Here is a tiny trained network, its code and every weight. The questions are about switching its units off for an input and a target symbol, where a switched-off unit gives its printed mean instead of its output.

import numpy as np


def w(rows, s, z=0):
    codes = np.array(rows[::2]) - 128.0
    scale = np.full(codes.shape[1], s)
    scale[-1] = z or s
    return codes * scale


def f(y):
    return y / 2 * (1 + np.tanh(0.7978845608 * (y + 0.044715 * y**3)))


def softmax(a):
    e = np.exp(a - a.max(-1, keepdims=True))
    return e / e.sum(-1, keepdims=True)


def log_softmax(a):
    a = a - a.max(-1, keepdims=True)
    return a - np.log(np.exp(a).sum(-1, keepdims=True))


def net(x, mask):
    ids = ['ΔΘΠΣΦΨΩαβγζηλμξτ'.index(c) for c in x.split()]
    T = len(ids)
    res = E[ids] + P[:T]
    r = res
    for j in range(3):
        rows = slice(3 * j, 3 * j + 3)
        q, k, v = (r @ M[0][rows].T for M in (Q, K, V))
        z = softmax(np.where(np.tri(T) > 0, q @ k.T / 3**0.5, -1e9)) @ v
        o = O[0][rows]
        res = res + np.where(mask[j], z, o[:, -1]) @ o[:, :-1]
    y = f(res @ A[0][:, :-1].T + A[0][:, -1])
    res = res + np.where(mask[3:7], y, B[0][:, -1]) @ B[0][:, :-1]
    return log_softmax(res[-1] @ U[:, :-1].T + U[:, -1])


Q, K, V, O, A, B = {}, {}, {}, {}, {}, {}
E = w([
[184,96,63,178,110,168,98,83,127,98],'Δ',
[112,75,80,72,153,98,90,163,169,145],'Θ',
[146,155,117,147,156,77,113,109,208,110],'Π',
[124,59,71,143,74,113,105,140,195,101],'Σ',
[187,103,92,142,167,170,67,75,146,125],'Φ',
[157,49,6,130,117,122,95,138,73,134],'Ψ',
[159,172,77,214,138,103,151,98,114,111],'Ω',
[143,166,83,155,193,109,121,108,100,153],'α',
[137,145,148,104,195,108,71,90,181,172],'β',
[97,71,34,169,54,174,150,131,89,147],'γ',
[145,129,74,210,150,202,122,75,87,141],'ζ',
[65,67,92,164,97,160,117,149,160,152],'η',
[70,142,84,170,100,78,166,152,129,165],'λ',
[96,107,113,123,163,186,84,110,95,198],'μ',
[83,181,154,182,142,139,133,99,148,182],'ξ',
[91,90,178,107,64,182,49,78,202,193],'τ',
],0.013)
P = w([
[190,159,96,105,173,172,173,186,201,113],'0',
[103,208,77,87,132,176,118,183,143,52],'1',
[94,101,95,85,200,120,199,64,123,83],'2',
[61,213,118,111,114,164,116,144,110,60],'3',
[174,71,69,166,190,146,172,94,216,198],'4',
[179,137,134,185,100,135,114,214,161,187],'5',
[43,79,70,137,153,71,129,49,84,117],'6',
[63,209,71,153,63,116,30,113,102,136],'7',
[131,19,139,188,176,71,190,53,155,223],'8',
[173,76,229,245,83,89,125,157,128,231],'9',
[43,91,58,187,127,71,100,59,84,191],'10',
[102,193,56,204,89,103,30,172,149,179],'11',
],0.011)
Q[0] = w([
[84,186,116,63,114,160,119,132,115,11],'h1',
[108,71,120,113,165,120,192,58,125,129],'h1',
[65,137,56,161,157,122,86,81,154,158],'h1',
[110,132,77,141,144,112,85,74,123,164],'h2',
[103,198,98,132,118,144,61,171,135,103],'h2',
[86,145,126,64,163,142,132,98,119,61],'h2',
[59,98,21,186,159,87,84,19,170,193],'h3',
[114,211,132,121,85,143,28,197,108,74],'h3',
[56,156,104,61,145,144,157,77,118,42],'h3',
],0.012)
K[0] = w([
[188,150,104,121,137,182,156,205,170,155],'h1',
[104,167,148,171,90,133,64,148,117,159],'h1',
[139,90,143,190,124,104,137,87,158,200],'h1',
[115,101,144,171,124,123,136,118,137,168],'h2',
[195,75,129,112,151,126,198,120,163,151],'h2',
[166,175,119,152,117,183,126,192,179,155],'h2',
[98,88,151,185,116,108,130,73,117,246],'h3',
[219,93,90,96,170,129,196,146,189,93],'h3',
[160,167,116,155,115,186,131,201,170,216],'h3',
],0.013)
V[0] = w([
[198,117,63,129,142,41,116,154,87,101],'h1',
[50,216,193,188,147,143,235,55,126,167],'h1',
[64,160,105,176,125,159,173,141,126,162],'h1',
[73,105,94,163,175,186,152,152,185,169],'h2',
[118,100,126,84,179,102,173,152,191,131],'h2',
[31,129,60,51,144,53,164,183,12,179],'h2',
[189,112,65,238,124,229,163,95,4,107],'h3',
[172,193,63,227,80,13,238,129,160,26],'h3',
[95,18,89,147,1,158,180,173,154,95],'h3',
],0.0079)
O[0] = w([
[144,156,42,139,169,64,68,172,146,136,135],'h1',
[120,115,172,119,110,111,181,63,158,53,190],'h1',
[120,140,98,101,144,154,180,104,190,60,195],'h1',
[78,86,114,138,164,151,192,148,168,132,254],'h2',
[65,108,127,132,145,86,133,126,146,168,176],'h2',
[108,179,75,73,216,127,115,108,139,128,148],'h2',
[207,144,61,141,120,125,132,236,137,8,176],'h3',
[173,120,35,164,39,24,131,69,202,119,134],'h3',
[184,157,69,109,61,172,214,172,143,197,81],'h3',
],0.011,0.0066)
A[0] = w([
[232,252,13,105,27,91,149,168,157,70,6],'n1',
[126,139,4,173,108,20,54,91,203,173,91],'n2',
[90,89,38,187,204,153,43,133,122,135,133],'n3',
[176,78,122,204,35,25,52,241,118,216,159],'n4',
],0.0048,0.0024)
B[0] = w([
[176,23,203,36,113,101,116,131,61,142,210],'n1',
[107,201,137,90,61,143,94,73,81,120,245],'n2',
[143,162,111,107,145,49,92,162,101,130,206],'n3',
[162,155,183,212,133,254,96,101,124,136,174],'n4',
],0.0079,0.012)
U = w([
[180,135,168,156,107,147,124,135,101,117,160],'Δ',
[96,168,95,110,151,106,116,152,145,231,93],'Θ',
[135,143,141,188,99,119,99,78,128,162,88],'Π',
[171,163,109,153,97,169,143,102,120,191,167],'Σ',
[165,110,123,254,149,120,108,179,132,143,223],'Φ',
[166,179,121,81,133,150,98,153,103,148,103],'Ψ',
[152,124,189,101,87,99,105,101,91,114,67],'Ω',
[116,180,80,148,142,65,59,147,146,65,147],'α',
[123,29,183,149,163,40,76,110,92,174,62],'β',
[161,114,139,51,113,112,174,165,109,146,109],'γ',
[168,76,133,141,140,87,144,193,128,59,36],'ζ',
[147,138,36,161,133,131,217,192,174,183,254],'η',
[118,166,89,38,87,101,177,71,122,174,93],'λ',
[102,170,127,78,204,169,147,213,111,79,118],'μ',
[113,86,151,156,129,126,182,80,166,52,177],'ξ',
[120,146,202,79,110,156,170,107,76,163,100],'τ',
],0.0057,0.0029)

Each question gives the input, a string of symbols that net reads in full, and the target symbol t.
The units are the heads (3 rows each of Q, K, V and O) and the neurons (one row each of A and B). Each row of codes is followed by its name. A weight is (code - 128) times the scale printed after its matrix; where a second scale follows, it is the last column's (O, A, B and U).
mask holds one flag per unit, heads first, then neurons. A switched-off unit (its flag False) gives its mean, the last column of its rows in O or B, instead of its output. The means were averaged over made-up inputs and are rounded, as every weight is.
A unit's drop is (log p(t) with every unit on - log p(t) with that unit switched off) / (log p(t) with every unit on - log p(t) with every unit switched off).
The circuit of an input: a set's keep is (log p(t) with only the set's units on - log p(t) with every unit switched off) / (log p(t) with every unit on - log p(t) with every unit switched off). Starting from all 7 units, units are removed one at a time, each time the one whose removal leaves the highest keep (on an exact tie, the one counted first), for as long as the keep stays at least 0.8.
units of the circuit, in order: the units of the circuit, biggest drop first
k most important neurons: the k neurons with the biggest drops, biggest first
which heads matter: for each layer, one digit per head in row order, 1 if its drop is at least 0.15 and else 0, layers parted by /
input α μ Θ α α Ψ η Σ ζ, target η: which heads matter : 001
input η μ Π Σ α ζ α Θ, target α: units of the circuit, in order : (h3 h1)
input Δ Φ Θ α α Θ Ψ Σ μ α ζ Θ, target μ: units of the circuit, in order : (h3)
input α α λ η α, target λ: units of the circuit, in order : (h3 n2 h2)
input Σ α γ ξ Φ α Σ α γ Φ, target Σ: which heads matter : 101
input Δ ξ α α, target Δ: which heads matter : 111
input Φ Θ μ α α α ζ, target ζ: units of the circuit, in order : (h3 n1)
input α α Σ, target α: units of the circuit, in order : (h3 h1 n1)
input ξ α ζ, target ξ: which heads matter : 100
input α ξ β μ Ψ Θ, target β: which heads matter : 001
input η Φ α μ, target η: 2 most important neurons : (n2 n1)
input γ γ α Φ α η η Θ ξ, target ξ: which heads matter : 100
input ξ Φ α ξ α Φ η α α α, target η: units of the circuit, in order : (h3 n2)
input μ ξ λ β Θ, target λ: units of the circuit, in order : (h3 n2)
input β Π α Θ Π Φ Ψ Φ, target Π: which heads matter : 011
input Ψ Ψ Θ Ψ Φ α α λ Ψ Φ α, target α: units of the circuit, in order : (h3 n3 h1)
input γ μ β α τ α, target β: units of the circuit, in order : (h3)
input Φ α Φ γ Θ ξ Σ α Σ ξ, target Σ: units of the circuit, in order : (h3 n4 h1)
input μ Ψ α Θ ξ α, target α: units of the circuit, in order : (h3 h2 n1)
input ξ Φ Ψ α λ Δ α α ξ α α, target ξ: units of the circuit, in order : (h1)
input α λ ζ β α α λ Π Π ξ, target λ: units of the circuit, in order : (h3 h2 n2)
input β Θ ξ τ, target β: units of the circuit, in order : (h3 n2)
input η ξ β μ α ξ Ψ α β μ, target Ψ: which heads matter : 111
input ξ τ η Ψ ξ α Θ Θ α γ Σ μ, target α: units of the circuit, in order : (h3 n1 n3)
input μ Δ α β α τ ξ, target τ: which heads matter : 101
input γ η μ β Θ α, target μ: which heads matter : 001
input μ α α α Ψ α α ξ η Φ, target α: which heads matter : 011
input μ α Ω Ψ Σ, target Ω: most important neuron : (n1)
input Σ β λ μ ξ μ Θ μ, target ξ: which heads matter : 100
input α Θ Θ α ξ ξ, target Θ: which heads matter : 111
